The symbols move the items like this.
state | za ze zi
z453 | z122 z216 z903
z140 | z216 z172 z172
z604 | z493 z932 z932
z495 | z905 z533 z533
z420 | z420 z676 z483
z483 | z663 z449 z449
z405 | z260 z685 z685
z783 | z393 z900 z900
z122 | z122 z134 z379
z404 | z411 z107 z937
z393 | z405 z290 z547
z490 | z47 z64 z64
z960 | z70 z122 z449
z347 | z107 z405 z405
z62 | z676 z645 z645
z723 | z723 z792 z792
z107 | z783 z763 z997
z905 | z336 z905 z702
z70 | z932 z973 z23
z591 | z632 z940 z269
z336 | z379 z35 z35
z186 | z645 z663 z663
z533 | z702 z453 z453
z676 | z134 z493 z694
z547 | z172 z18 z366
z129 | z62 z186 z99
z411 | z420 z411 z886
z260 | z792 z976 z976
z594 | z663 z493 z493
z284 | z129 z134 z134
z231 | z336 z994 z994
z886 | z483 z763 z763
z997 | z547 z411 z411
z216 | z944 z850 z850
z903 | z495 z18 z547
z493 | z960 z944 z117
z743 | z269 z905 z905
z685 | z411 z138 z138
z269 | z604 z70 z70
z792 | z172 z628 z944
z454 | z960 z399 z399
z663 | z269 z960 z960
z508 | z347 z198 z564
z940 | z654 z643 z643
z654 | z107 z685 z527
z198 | z138 z940 z940
z632 | z284 z676 z676
z932 | z117 z231 z231
z702 | z785 z564 z564
z643 | z527 z591 z591
z399 | z18 z785 z70
z35 | z431 z723 z903
z944 | z216 z743 z260
z975 | z47 z783 z783
z47 | z366 z975 z975
z994 | z35 z134 z454
z770 | z453 z140 z140
z18 | z533 z770 z932
z134 | z186 z483 z594
z379 | z944 z495 z284
z172 | z850 z547 z547
z763 | z449 z99 z99
z117 | z122 z336 z336
z937 | z792 z347 z347
z138 | z886 z654 z685
z645 | z694 z269 z99
z23 | z231 z743 z231
z973 | z411 z122 z129
z527 | z99 z632 z694
z99 | z62 z284 z284
z628 | z975 z47 z47
z564 | z723 z260 z260
z850 | z976 z404 z404
z64 | z490 z937 z107
z449 | z940 z973 z973
z366 | z937 z508 z508
z785 | z770 z723 z231
z694 | z594 z604 z604
z431 | z743 z117 z495
z976 | z628 z490 z490
z290 | z420 z763 z198
z900 | z290 z763 z420

In the rows, zero is written as 55.

The rows follow the links: the fewer symbols apart two items are, the more alike their rows tend to be.

Named rows; a name shown again gets a slightly different row:
z431: 67 30 41 77 59 34 48 41 53 50 69 50 53 39 46 36 71 65 58 45 75 65 54 48 67 88 62 60 66 54 71 63 40 58 36 78 48 60 40 79 59 48 33 61 62 68 60 34 63 43 34 38 53 57 54 45 60 64 50 56 44 51 34 55 86
z940: 71 67 59 68 64 77 36 72 51 72 48 70 52 49 63 68 51 66 67 38 59 46 45 46 37 42 26 81 43 71 55 78 53 37 75 55 50 45 47 53 50 69 57 32 51 46 45 41 54 57 59 55 60 52 51 56 40 76 38 46 71 34 72 72 31
z994: 52 44 64 64 59 35 44 27 61 36 59 54 52 34 25 55 62 59 67 53 52 68 59 59 78 66 72 50 78 65 60 52 70 54 46 57 38 77 74 58 61 30 33 45 44 49 47 50 63 62 46 42 62 54 58 36 55 44 45 57 52 74 23 55 79
z645: 43 82 45 40 40 36 62 46 59 53 51 57 51 86 90 61 51 49 73 57 50 54 52 48 50 53 60 36 33 50 38 65 44 41 82 47 87 56 70 43 65 53 70 49 45 48 46 64 72 60 66 62 60 55 63 52 64 29 61 36 46 76 60 35 52
z64: 55 41 53 49 44 64 71 70 60 59 75 37 56 64 48 70 48 46 49 84 65 63 46 50 47 45 81 42 50 51 52 27 46 67 53 66 80 48 81 54 30 36 51 54 58 65 31 75 53 39 41 64 60 75 32 68 61 55 40 53 38 58 71 59 55
z676: 47 85 43 52 41 42 54 50 63 62 48 60 50 84 94 61 51 51 75 49 52 49 45 48 46 55 53 43 29 49 37 69 43 39 86 48 89 50 56 44 67 54 77 42 44 49 39 60 71 61 72 60 59 52 60 52 55 41 56 43 48 68 59 43 43
z18: 50 59 60 56 71 48 51 54 49 51 44 65 55 38 41 37 66 46 54 48 49 65 68 82 81 73 39 53 88 63 65 31 71 62 36 65 30 55 19 70 76 52 43 64 62 54 77 38 55 64 58 59 61 54 67 57 49 65 76 62 63 56 37 65 57
z117: 64 39 46 76 53 30 47 32 57 45 70 42 51 36 43 44 70 66 64 55 73 68 49 51 73 88 69 54 74 54 65 52 48 58 43 74 60 69 52 71 59 36 35 56 54 65 47 38 71 48 41 38 54 56 50 42 55 64 41 54 43 65 32 53 85
z783: 43 45 46 74 42 75 58 59 86 50 51 55 47 56 65 56 47 58 44 45 49 58 58 60 41 45 70 41 38 57 55 60 58 63 47 54 59 33 47 48 61 66 88 33 42 56 51 74 39 59 67 67 32 49 37 69 63 63 71 90 45 28 52 76 54
z172: 47 68 64 39 70 57 64 74 39 57 45 56 60 58 54 43 57 36 43 58 45 55 61 85 68 56 34 51 78 53 59 17 68 67 43 56 42 46 20 59 69 62 58 77 72 55 86 50 49 60 65 68 64 61 68 72 50 67 85 59 66 60 59 65 42
z763: 48 66 49 62 37 68 56 50 60 54 55 54 51 69 71 66 44 69 41 42 49 31 53 49 40 44 55 64 39 42 50 79 52 52 64 27 70 60 61 39 57 78 92 61 46 53 57 63 40 61 79 46 32 25 63 59 54 66 59 77 68 44 59 50 49
z107: 61 53 58 53 41 88 65 71 48 57 73 41 59 62 45 75 40 62 31 69 57 36 47 50 39 32 62 67 49 41 54 41 54 67 56 37 70 56 73 45 32 63 77 73 60 60 51 71 33 47 65 48 46 49 43 68 49 78 44 68 67 46 77 54 46
z453: 59 56 50 57 69 42 58 59 45 58 53 56 57 50 61 30 66 47 52 48 58 57 63 75 72 81 39 57 79 53 64 33 55 64 36 71 45 51 9 70 75 62 48 76 71 63 81 33 58 56 54 56 55 60 65 63 53 68 79 58 58 53 44 64 61
z399: 46 57 78 52 71 45 49 36 58 41 44 66 54 33 24 54 61 51 62 53 42 65 64 70 80 54 60 47 82 72 58 45 86 59 47 48 24 69 65 53 66 38 35 45 43 43 60 53 56 74 56 53 66 50 62 40 49 40 58 55 64 72 29 60 59
z366: 53 31 69 43 63 83 70 83 66 64 49 60 62 51 45 57 51 42 40 68 48 67 71 54 42 31 59 51 44 62 58 56 64 70 44 57 26 41 71 55 38 65 50 42 70 56 61 77 39 55 41 77 52 75 44 67 65 39 65 59 50 34 74 70 46
z260: 58 30 67 32 67 53 79 70 48 60 57 50 70 55 47 47 56 41 48 79 60 70 69 44 54 48 66 48 47 53 56 59 53 67 47 62 36 59 79 59 33 56 29 68 76 61 65 67 52 45 25 70 62 80 53 56 72 24 56 34 41 59 72 47 64
z99: 42 82 44 48 41 45 63 51 56 54 52 54 50 87 93 58 49 56 65 49 52 47 52 44 44 54 58 48 30 41 41 75 41 42 82 37 84 53 58 42 64 68 84 55 50 50 55 64 64 62 70 58 48 47 70 53 62 37 63 49 50 65 64 37 49
z564: 60 30 69 39 76 50 64 62 49 56 47 61 69 50 44 43 64 51 48 62 53 69 76 41 59 57 55 58 48 57 60 83 59 62 45 63 17 62 70 66 40 68 27 60 73 59 73 58 49 54 29 64 58 71 64 47 68 22 62 38 49 51 60 48 67
z547: 48 65 60 43 70 67 62 68 45 57 43 59 58 50 49 41 54 42 40 55 43 53 66 83 64 56 36 52 76 56 63 24 68 68 38 55 37 47 15 59 70 63 63 74 70 55 82 51 42 62 68 64 56 54 66 71 51 69 87 66 68 50 56 63 42
z122: 57 63 40 64 42 22 55 27 49 41 69 39 52 61 62 44 62 62 59 54 65 53 48 59 72 91 65 46 74 39 60 39 44 53 52 58 81 67 43 61 68 36 56 76 53 60 57 42 73 52 62 38 58 47 61 50 55 68 57 58 52 82 36 39 76
z495: 67 37 43 74 66 41 53 50 53 53 59 55 56 42 57 28 69 62 52 45 72 61 58 57 66 89 52 65 68 49 73 60 43 58 34 77 44 53 19 79 66 62 43 68 71 69 77 28 63 46 41 46 51 57 56 53 57 69 66 58 49 46 41 56 75
z702: 64 26 61 52 76 40 59 55 47 55 48 63 65 41 47 32 69 51 50 54 60 71 78 48 62 67 50 61 57 57 65 79 56 61 39 69 12 59 50 69 51 72 30 63 73 60 80 42 56 53 27 54 57 64 65 47 66 34 63 42 52 49 50 52 77
z975: 41 42 42 70 45 68 62 64 91 51 48 55 50 56 63 54 52 49 53 51 52 68 55 57 42 48 76 35 37 62 53 55 58 63 43 72 62 28 55 54 63 52 73 24 46 58 43 78 51 56 56 73 41 61 29 68 62 50 69 79 33 34 52 82 55
z591: 67 70 52 67 59 70 34 70 57 73 50 73 48 54 75 66 55 63 77 40 63 50 45 52 37 46 25 76 41 74 51 73 51 37 78 62 60 41 43 59 56 63 54 26 44 46 41 44 59 57 57 59 64 63 48 55 44 72 40 40 60 39 67 72 31
z483: 44 76 50 57 33 57 54 37 54 48 57 50 47 69 68 70 43 69 51 46 42 29 51 53 53 46 64 56 49 42 45 65 57 46 72 25 78 67 67 34 64 62 89 64 40 49 50 64 50 63 84 40 43 27 66 50 52 59 52 70 70 62 48 39 52
z404: 59 63 63 38 51 67 71 70 30 60 76 33 64 62 43 64 45 47 32 81 57 44 49 60 56 46 53 62 68 39 55 11 51 71 51 47 70 58 60 51 37 51 59 92 67 62 60 61 47 46 56 52 61 58 57 70 51 74 53 59 66 65 75 44 44
z231: 57 39 62 64 60 38 42 30 59 41 56 57 49 28 24 55 64 62 69 53 57 68 57 58 75 66 70 52 81 70 62 52 70 58 41 63 37 75 69 62 57 27 28 42 45 53 45 47 64 56 45 44 62 54 52 36 53 50 40 54 51 66 25 59 78

Each walk starts at a row. The symbols on each line, taken left to right, move it on to the next item.
Answer with the item's row; about right is enough.
start 50 59 51 67 43 76 50 56 66 55 43 62 51 59 63 59 43 69 39 35 44 34 59 54 40 43 48 64 41 51 54 82 59 57 55 36 53 54 50 44 62 82 88 51 44 48 59 61 34 62 76 50 32 32 56 60 53 69 65 83 67 28 55 65 45
zi -> 72 59 64 61 61 81 36 71 47 69 46 69 53 45 52 71 51 72 54 43 55 39 54 46 34 38 29 87 40 66 56 86 56 43 70 48 40 51 52 54 45 80 59 42 54 45 52 45 45 58 58 48 55 48 56 54 46 75 41 51 75 28 71 68 35
ze ze za -> 67 78 51 58 55 65 40 68 55 74 51 69 50 68 83 69 51 58 73 44 59 44 43 48 37 46 33 71 32 66 47 76 45 32 86 56 73 43 49 53 55 68 63 34 50 44 40 47 63 55 65 58 63 58 55 55 46 65 43 38 58 47 74 57 33
start 42 81 48 45 39 33 67 39 58 49 55 53 51 81 79 56 50 46 73 58 50 52 53 51 56 55 70 37 45 42 43 56 51 43 79 39 87 60 72 40 60 47 74 57 46 51 44 68 68 60 67 57 54 51 67 47 63 29 59 46 47 88 54 33 53
zi ze zi -> 50 82 55 61 38 62 46 39 53 49 55 56 45 64 61 76 45 72 56 39 48 30 46 52 48 44 53 63 52 47 45 66 58 45 76 22 75 68 68 33 58 59 85 55 39 46 45 58 52 63 86 40 43 28 66 49 45 67 48 68 75 61 51 45 41
zi za -> 62 67 62 52 43 72 59 55 35 52 65 40 59 57 43 70 44 70 27 58 51 27 49 56 52 46 52 74 64 37 55 51 57 61 60 28 67 69 63 42 46 65 75 89 53 55 64 55 37 55 73 35 44 33 59 60 47 81 48 70 77 56 65 44 49
start 75 59 64 60 57 81 40 69 40 71 59 64 56 49 53 76 48 71 51 49 57 34 47 43 38 36 31 93 46 59 53 77 49 44 72 40 52 61 61 49 37 74 58 53 53 50 49 46 43 55 58 43 58 46 53 52 42 79 27 46 80 34 76 61 38
zi zi zi -> 50 74 56 53 48 32 42 34 62 52 60 56 49 57 55 68 56 50 84 62 57 64 38 57 65 59 67 41 60 65 47 43 58 40 73 58 77 60 75 52 66 22 44 33 36 45 23 53 79 58 58 53 73 59 50 43 49 44 35 41 46 82 41 53 52
za zi ze -> 67 30 47 77 59 34 49 36 56 47 68 48 57 35 40 42 69 68 56 50 70 69 57 49 70 86 64 61 69 56 69 65 48 59 36 79 49 65 52 71 57 42 31 63 55 68 56 38 63 47 40 37 54 57 49 42 56 63 46 57 45 58 32 52 86
start 53 66 61 34 60 55 72 74 35 61 65 41 60 65 53 49 53 35 41 80 60 53 49 71 62 55 49 51 77 40 56 1 54 71 50 63 69 50 40 58 52 47 51 86 74 64 67 52 56 50 53 65 68 72 54 76 53 70 66 52 59 67 71 54 45
za ze -> 53 41 52 51 48 62 69 70 68 59 72 39 57 60 54 68 50 41 52 82 66 70 46 52 49 47 81 37 43 54 54 30 47 68 50 71 80 45 75 55 38 33 49 50 56 64 33 75 58 42 40 67 58 77 30 68 59 52 44 54 29 57 67 63 59
ze ze -> 59 39 70 33 60 74 75 74 43 62 71 45 67 58 38 64 50 48 34 82 57 57 60 48 49 35 68 58 51 46 54 39 52 70 54 50 51 61 89 51 26 53 40 74 71 61 56 72 45 44 36 62 62 73 50 64 61 43 42 44 57 60 81 50 52
start 63 44 31 65 54 23 58 39 50 53 66 44 57 56 70 33 72 62 60 52 76 61 55 49 69 93 64 53 61 44 60 57 35 57 43 78 70 58 30 78 66 52 46 75 64 70 66 36 71 44 45 41 49 58 57 54 62 59 59 52 37 63 43 40 82
ze ze -> 62 43 47 62 67 43 53 55 49 55 54 55 59 43 56 25 68 53 53 43 63 61 64 65 70 85 41 61 74 56 71 50 53 62 32 77 35 53 15 79 70 68 41 71 71 63 83 32 58 53 46 52 55 58 63 57 57 65 77 60 55 48 44 56 70
ze ze za -> 59 45 53 40 70 33 70 63 41 58 67 46 67 58 57 38 66 38 57 74 67 68 58 63 71 78 59 49 68 46 57 30 47 66 43 80 60 54 40 73 55 47 31 83 76 67 68 44 67 46 32 60 66 77 58 59 62 48 63 37 42 73 60 42 67
start 49 62 65 61 50 36 40 25 59 44 56 58 50 40 32 66 58 57 74 57 51 61 47 62 76 59 67 48 79 67 51 44 74 47 58 50 54 76 77 51 63 26 39 37 34 44 34 53 70 63 59 44 67 51 56 39 48 49 35 53 57 81 27 53 59
ze ze ze -> 42 76 49 51 37 26 60 33 60 46 56 49 51 82 83 53 54 52 70 56 50 50 49 48 59 60 67 35 46 38 44 60 47 44 77 41 90 65 70 41 72 47 73 59 44 51 44 60 74 62 71 52 55 50 66 48 60 31 59 50 46 80 47 37 60
za za za -> 49 84 49 49 46 37 49 48 58 58 51 60 49 77 82 67 54 48 87 56 57 57 42 50 53 56 57 42 42 58 42 56 48 36 86 55 88 54 69 47 61 38 62 36 43 47 27 59 79 58 63 62 68 61 60 49 55 40 46 34 48 77 58 46 42
start 44 76 61 51 43 34 51 26 56 40 58 50 49 58 43 69 54 55 72 62 46 59 49 61 71 58 69 37 69 56 45 40 67 49 66 43 73 75 79 41 59 24 59 51 35 44 35 61 68 64 68 49 66 43 63 43 53 43 47 54 56 91 33 40 58
zi zi -> 49 81 56 57 32 48 53 32 49 44 65 44 50 67 56 68 45 70 50 51 47 32 46 55 60 56 61 58 63 40 46 48 56 49 73 22 82 76 67 34 56 47 80 72 40 50 47 58 57 62 79 36 51 30 67 48 50 62 48 65 71 79 49 35 55
zi za -> 41 83 47 47 40 38 67 48 59 55 48 56 51 88 95 55 50 51 72 55 52 48 56 46 49 55 61 38 30 45 42 67 46 41 81 45 84 54 62 44 64 58 78 51 52 50 52 64 68 58 67 64 53 54 67 51 63 28 63 44 49 74 60 36 51
start 54 63 65 52 47 76 60 58 38 56 65 42 58 55 43 67 45 65 25 60 47 25 49 67 53 44 49 72 68 39 56 37 62 66 49 31 62 65 51 42 50 66 76 90 59 56 68 57 33 57 73 41 46 35 61 68 46 84 54 73 80 54 67 50 47
za ze zi -> 57 57 61 62 59 36 41 29 59 42 61 56 53 31 29 61 61 55 74 55 56 69 50 64 76 69 63 48 84 69 59 40 69 54 54 65 49 71 66 58 62 21 30 41 43 49 38 47 70 59 49 44 69 53 49 38 45 55 39 52 53 72 27 59 69
ze zi za -> 64 28 48 72 66 36 49 39 57 46 57 55 63 33 38 38 72 63 56 49 64 70 64 49 72 86 63 57 72 60 69 66 53 63 31 75 33 66 49 77 58 48 30 60 63 65 63 41 60 52 37 43 55 56 53 42 59 54 56 56 45 54 31 53 87
